a =
[[133 105 122 115]
 [124 123 127 123]
 [108 134 134 123]
 [145 125 134 133]
 [123 138 141 128]
 [117 119 133 111]
 [129 128 131 128]
 [138 129 108 124]
 [120 142 120 131]
 [119 113 132 143]
 [118 133 132 128]
 [124 121 126 130]
 [127 130 133 133]]
a[0][0] = 133
a[12][2] = 133
a[6][1] = 128
a[10][2] = 132
a[5] = [117, 119, 133, 111]
a[5][1] = 119
a[2][0] = 108
a[3][3] = 133
a[7][2] = 108
a[:, 0] = [133, 124, 108, 145, 123, 117, 129, 138, 120, 119, 118, 124, 127]
a[:, 2] = [122, 127, 134, 134, 141, 133, 131, 108, 120, 132, 132, 126, 133]
a[11][1] = 121
a[8][3] = 131
a[11][0] = 124
a[2][3] = 123
a[7] = [138, 129, 108, 124]
a[8][0] = 120
a[4][1] = 138
a[12][1] = 130
a[6][2] = 131
a[11][2] = 126
a[6][3] = 128
a[1] = [124, 123, 127, 123]

x =
[[133 129 126 127 122 127 127 130 127 129 129 124 124 128 129]
 [139 136 127 126 136 130 120 120 122 131 120 130 127 119 118]
 [127 126 122 125 130 130 122 135 122 118 141 137 124 129 131]
 [136 126 123 129 128 126 123 127 128 131 132 125 119 127 130]
 [135 131 131 124 122 134 131 128 127 126 132 128 128 125 131]
 [133 128 136 127 127 107 136 122 124 140 124 122 135 123 121]
 [123 116 135 131 119 133 152 136 139 113 150 109 120 125 134]
 [131 122 119 128 123 135 140 134 131 134 127 121 140 138 141]]
Indices start at 0.
row 0 col 0 => 133
row 2 col 12 => 124
row 1 col 3 => 126
row 5 col 0 => 133
row 1 col 12 => 127
row 3 col 3 => 129
row 0 col 13 => 128
row 6 col 6 => 152
row 6 col 8 => 139
row 1 col 4 => 136
row 2 col 4 => 130
row 7 col 2 => 119
row 1 col 7 => 120
row 6 col 2 => 135
row 4 col 1 => 131
row 1 col 0 => 139
row 7 col 1 => 122
row 0 col 11 => 124
row 6 col 5 => 133
row 7 col 8 => 131
row 2 col 11 => 137
row 1 col 9 => 131
row 7 col 5 => 135
row 5 col 2 => 136
row 0 col 14 => 129
row 3 col 5 => 126
row 0 col 1 => 129
row 1 col 1 => 136
row 7 col 12 => 140
row 4 col 11 => 128
row 7 col 3 => 128

M =
118,110,132,135,125,111,150,111
127,128,129,131,120,129,128,130
120,115,130,132,124,114,143,113
122,129,140,132,121,128,131,129
127,129,129,128,121,128,128,128
131,126,124,134,120,131,125,133
131,125,123,135,120,132,125,134
M[0][0] => 118
M[3][5] => 128
M[0][6] => 150
M[6][0] => 131
M[2][5] => 114
M[2][6] => 143
M[5][5] => 131
M[2][7] => 113
M[:, 0] => [118, 127, 120, 122, 127, 131, 131]
M[5][2] => 124
M[4] => [127, 129, 129, 128, 121, 128, 128, 128]
M[6][2] => 123
M[0][1] => 110
M[1][6] => 128
M[:, 3] => [135, 131, 132, 132, 128, 134, 135]
M[2][2] => 130
M[1][7] => 130

m = [155 120 114 121 122 146 101 116 144 134 118 121 119 101 133 139]
m[0] = 155
m[8] = 144
m[1] = 120
m[15] = 139
m[6] = 101
m[11] = 121

W = [118 122 127 125 150]
W[0] = 118
W[4] = 150

X =
[[132 144 147 134]
 [128 137 135 125]
 [131 148 151 135]
 [145 135 143 128]
 [123 121 122 132]
 [147 122 127 118]
 [108 137 133 141]
 [131 134 132 121]
 [152 117 126 118]
 [154 129 138 120]
 [109 137 133 141]
 [137 134 138 128]
 [155 120 128 116]
 [145 128 131 116]
 [110 137 132 138]
 [127 120 120 126]]
X[-16, 0]: 132
X[-11, -4]: 147
X[2, -4]: 131
X[6, -3]: 137
X[:, 1]: [144, 137, 148, 135, 121, 122, 137, 134, 117, 129, 137, 134, 120, 128, 137, 120]
X[:, 3]: [134, 125, 135, 128, 132, 118, 141, 121, 118, 120, 141, 128, 116, 116, 138, 126]
X[-5, 1]: 134
X[-12, -2]: 122
X[3, -1]: 128
X[-11]: [147, 122, 127, 118]
X[-16, 2]: 147
X[:, 0]: [132, 128, 131, 145, 123, 147, 108, 131, 152, 154, 109, 137, 155, 145, 110, 127]
X[-10, -4]: 108
X[-5, -2]: 138
X[-13, -4]: 145
X[11, -4]: 137
X[10, 2]: 133
X[4, 3]: 132
X[:, 2]: [147, 135, 151, 143, 122, 127, 133, 132, 126, 138, 133, 138, 128, 131, 132, 120]
X[-5, -1]: 128
X[-4, -3]: 120
X[1]: [128, 137, 135, 125]
X[-11, -3]: 122
X[-15, -2]: 135
X[9, 2]: 138

A =
[[131 151 132 140 131 131]
 [142 135 126 138 130 130]
 [131 123 127 132 135 130]
 [120 114 129 123 140 129]
 [131 143 132 134 133 129]
 [136 123 107 132 132 130]
 [126 132 113 129 134 129]
 [133 146 130 136 131 131]
 [136 111 131 136 135 127]]
A[-9][-6] -> 131
A[1][2] -> 126
A[-6][3] -> 123
A[7][0] -> 133
A[-4][-3] -> 132
A[-6][-2] -> 140
A[7][5] -> 131
A[-9][4] -> 131
A[-7][5] -> 130
A[0][-3] -> 140
A[:, -1] -> [131, 130, 130, 129, 129, 130, 129, 131, 127]
A[7][-2] -> 131
A[-8][0] -> 142
A[-2][-5] -> 146
A[-4][4] -> 132
A[:, 0] -> [131, 142, 131, 120, 131, 136, 126, 133, 136]
A[-6][5] -> 129
